J_930: [99, 94, 77, 105, 97, 102, 100, 114, 85, 123, 102, 104, 97, 103, 96, 96, 103, 96, 151, 111, 94, 106, 94, 103, 107, 101, 94, 96, 94, 101, 19, 101]
J_287: [99, 74, 123, 103, 98, 102, 92, 77, 96, 98, 101, 101, 111, 99, 114, 99, 103, 101, 113, 138, 103, 94, 130, 112, 54, 96, 98, 105, 100, 103, 69, 101]
J_947: [102, 71, 93, 93, 107, 98, 102, 120, 85, 111, 100, 105, 95, 100, 94, 102, 103, 90, 102, 101, 98, 100, 105, 64, 27, 102, 93, 110, 98, 97, 48, 99]
J_254: [102, 71, 93, 93, 107, 98, 102, 120, 85, 111, 100, 105, 95, 100, 94, 102, 101, 90, 102, 120, 98, 100, 105, 87, 27, 102, 93, 110, 98, 97, 48, 99]
J_825: [97, 118, 103, 108, 93, 100, 88, 83, 82, 96, 97, 99, 105, 101, 104, 105, 103, 102, 146, 111, 90, 99, 100, 138, 106, 96, 102, 124, 93, 99, 79, 101]
step +1: [87, 27]
[88, 28]
[97, 118, 103, 108, 93, 100, 88, 83, 82, 96, 97, 99, 105, 101, 104, 105, 103, 102, 146, 111, 90, 99, 100, 138, 106, 96, 102, 124, 93, 99, 79, 101]
J_825
step +1: [100]
[101]
has: [138, 113]
no
has: [99, 74]
yes

J_608: [168, 113, 81, 124, 103]
J_254: [168, 113, 81, 108, 100]
J_320: [43, 98, 123, 96, 73]
J_930: [11, 94, 180, 96, 167]
loc: [123]
J_320, 3
[11, 94, 180]
J_930
[168, 113, 81, 124]
J_608
loc: [124]
J_608, 4
step -1: [43, 98]
[42, 97]
[96, 73]
J_320
step -1: [98, 123]
[97, 122]

J_687: [95, 125, 64, 109, 80, 131, 68, 132, 159, 104, 83, 91, 102, 93, 106, 109, 97, 99, 97, 75, 103, 94, 108, 84, 125, 49]
J_632: [103, 124, 153, 92, 111, 113, 111, 66, 75, 94, 116, 67, 104, 129, 103, 107, 55, 43, 78, 74, 129, 66, 92, 65, 125, 136]
J_320: [133, 118, 50, 108, 68, 139, 62, 91, 152, 100, 55, 97, 88, 91, 123, 137, 107, 114, 121, 89, 82, 60, 50, 72, 108, 15]
J_453: [109, 96, 50, 108, 79, 126, 70, 126, 152, 104, 74, 96, 100, 85, 110, 111, 113, 118, 112, 84, 89, 92, 94, 97, 110, 40]
J_608: [133, 118, 50, 108, 68, 139, 62, 91, 152, 100, 55, 70, 88, 91, 123, 137, 107, 114, 121, 89, 82, 46, 26, 112, 98, 26]
J_710: [144, 95, 119, 91, 110, 95, 120, 42, 46, 91, 95, 75, 97, 110, 111, 116, 93, 87, 121, 99, 95, 61, 50, 102, 83, 122]
J_254: [133, 118, 50, 108, 68, 139, 62, 91, 152, 100, 55, 70, 88, 91, 123, 137, 107, 114, 121, 69, 82, 60, 50, 106, 108, 15]
J_947: [133, 118, 50, 108, 68, 139, 62, 91, 152, 100, 55, 70, 88, 91, 123, 137, 107, 114, 121, 89, 82, 60, 50, 106, 108, 15]
has: [67, 132, 159]
no
loc: [69]
J_254, 20
loc: [124]
J_632, 2
[133, 118, 50, 108, 68, 139, 62, 91, 152, 100, 55, 70, 88, 91, 123, 137, 107, 114, 121, 89, 82, 60, 50, 106, 108, 15]
J_947

